Below is a small trained network, with its code and all its weights. Each question gives an input and a class and asks what happens when units are switched off, that is, made to give their printed mean instead of their output.

import numpy as np


def w(rows, s, z=0):
    codes = np.array(rows[::2]) - 128.0
    scale = np.full(codes.shape[1], s)
    scale[-1] = z or s
    return codes * scale


def norm(h):
    return h / np.sqrt((h * h).mean(-1, keepdims=True) + 1e-5)


def f(y):
    return np.maximum(y, 0)


def log_softmax(a):
    a = a - a.max(-1, keepdims=True)
    return a - np.log(np.exp(a).sum(-1, keepdims=True))


def net(x, mask):
    res = np.array(x, float).reshape(1, 6) / 4 @ E
    u = 0
    for l in range(2):
        y = f(norm(res) @ A[l][:, :-1].T + A[l][:, -1])
        res = res + np.where(mask[u : u + 16], y, B[l][:, -1]) @ B[l][:, :-1]
        u += 16
    return log_softmax(norm(res)[-1] @ U[:, :-1].T + U[:, -1])


A, B = {}, {}
E = w([
[209,219,152,84],'x0',
[106,204,94,206],'x1',
[230,111,119,121],'x2',
[114,81,146,123],'x3',
[134,190,25,111],'x4',
[252,94,178,191],'x5',
],0.0035)
A[0] = w([
[52,89,155,197,186],'0.n0',
[169,102,151,153,144],'0.n1',
[98,113,168,206,74],'0.n2',
[50,76,161,194,168],'0.n3',
[165,2,174,120,81],'0.n4',
[83,174,62,84,183],'0.n5',
[62,37,108,62,113],'0.n6',
[140,128,30,191,120],'0.n7',
[119,63,156,203,128],'0.n8',
[144,120,220,211,176],'0.n9',
[162,135,62,119,107],'0.n10',
[147,134,36,161,87],'0.n11',
[69,192,170,35,90],'0.n12',
[166,63,174,159,107],'0.n13',
[148,17,149,50,1],'0.n14',
[160,239,192,73,133],'0.n15',
],0.0071,0.0044)
B[0] = w([
[91,197,161,155,250],'0.n0',
[146,125,160,77,199],'0.n1',
[89,197,160,105,165],'0.n2',
[104,199,149,124,246],'0.n3',
[91,92,106,59,240],'0.n4',
[103,42,61,201,252],'0.n5',
[220,72,165,155,227],'0.n6',
[134,183,132,187,194],'0.n7',
[97,176,148,50,213],'0.n8',
[137,213,185,101,255],'0.n9',
[128,154,168,186,162],'0.n10',
[167,138,113,222,168],'0.n11',
[116,92,44,122,208],'0.n12',
[109,122,112,98,213],'0.n13',
[117,2,186,22,183],'0.n14',
[174,134,72,41,234],'0.n15',
],0.0058,0.0039)
A[1] = w([
[71,110,120,176,109],'1.n0',
[180,126,143,138,83],'1.n1',
[89,156,81,95,98],'1.n2',
[147,161,110,188,51],'1.n3',
[112,125,174,114,65],'1.n4',
[103,169,38,108,114],'1.n5',
[52,134,113,162,5],'1.n6',
[123,211,181,95,149],'1.n7',
[132,117,75,97,64],'1.n8',
[122,115,114,77,134],'1.n9',
[140,107,129,131,21],'1.n10',
[179,11,158,145,96],'1.n11',
[88,128,187,146,155],'1.n12',
[52,83,87,230,154],'1.n13',
[166,139,96,182,78],'1.n14',
[72,123,104,152,33],'1.n15',
],0.011,0.0023)
B[1] = w([
[152,118,219,148,184],'1.n0',
[184,177,114,73,154],'1.n1',
[95,40,86,125,184],'1.n2',
[255,78,75,152,176],'1.n3',
[135,144,81,134,172],'1.n4',
[88,81,92,125,225],'1.n5',
[121,90,197,149,180],'1.n6',
[74,173,64,171,254],'1.n7',
[38,139,71,194,174],'1.n8',
[157,83,108,109,198],'1.n9',
[159,111,148,113,130],'1.n10',
[130,143,201,103,203],'1.n11',
[75,139,105,106,192],'1.n12',
[177,112,213,194,247],'1.n13',
[145,154,65,137,176],'1.n14',
[114,56,193,156,169],'1.n15',
],0.0054,0.0051)
U = w([
[201,202,139,46,81],'0',
[219,182,50,184,1],'1',
[137,147,110,151,174],'2',
[37,228,191,114,221],'3',
[49,50,205,208,64],'4',
[92,49,20,118,108],'5',
[137,100,129,243,84],'6',
[95,53,196,6,209],'7',
],0.013,0.0025)

Each question gives the input, the list of numbers given to net, and the class t.
The units are the neurons (one row each of A and B). Each row of codes is followed by its name. A weight is (code - 128) times the scale printed after its matrix; where a second scale follows, it is the last column's (A, B and U).
mask holds one flag per neuron, layer by layer. A switched-off neuron (its flag False) gives its mean, the last column of its row in B, instead of its output. The means were averaged over made-up inputs and are rounded, as every weight is.
A unit's drop is (log p(t) with every unit on - log p(t) with that unit switched off) / (log p(t) with every unit on - log p(t) with every unit switched off).
The circuit of an input: a set's keep is (log p(t) with only the set's units on - log p(t) with every unit switched off) / (log p(t) with every unit on - log p(t) with every unit switched off). Starting from the 12 units with the biggest drops (on a tie, the unit counted first), units are removed one at a time, each time the one whose removal leaves the highest keep (on an exact tie, the one counted first), for as long as the keep stays at least 0.8.
units of the circuit, in order: the units of the circuit, biggest drop first
unit that matters most: the unit with the biggest drop
k most important neurons: the k neurons with the biggest drops, biggest first
top k neurons in layer l: the k neurons of layer l with the biggest drops, biggest first
drop when u is switched off: that unit's drop, to one decimal
input [-2,-4,4,-6,4,-3], class 6: unit that matters most => 0.n5
input [-6,-1,5,-3,-3,8], class 7: units of the circuit, in order => (0.n4; 0.n1)
input [-7,3,6,7,8,-5], class 4: units of the circuit, in order => (1.n13; 0.n15)
input [-1,-6,6,-6,1,7], class 7: units of the circuit, in order => (0.n4; 1.n11)
input [0,-7,-4,3,4,-3], class 4: top 2 neurons in layer 0 => (0.n5; 0.n15)
input [-6,-6,-7,-7,-1,1], class 3: units of the circuit, in order => (0.n3; 0.n0)
input [-3,5,5,-8,5,-2], class 6: 2 most important neurons => (0.n5; 1.n13)
input [7,4,1,0,8,-4], class 5: 2 most important neurons => (1.n5; 0.n15)
input [6,8,-2,-5,4,-6], class 5: top 2 neurons in layer 1 => (1.n5; 1.n2)
input [-7,-2,4,-2,-3,0], class 7: 3 most important neurons => (0.n14; 0.n4; 0.n6)
input [6,7,4,-7,-1,-5], class 5: 2 most important neurons => (0.n15; 1.n5)
input [-4,6,-3,1,6,0], class 6: drop when 0.n11 is switched off => 0.1
input [-6,2,-7,-3,6,2], class 6: drop when 1.n13 is switched off => 0.0
input [1,2,-8,-4,7,-7], class 4: unit that matters most => 1.n13
input [-2,8,-7,-5,-4,-8], class 4: drop when 0.n5 is switched off => 0.1
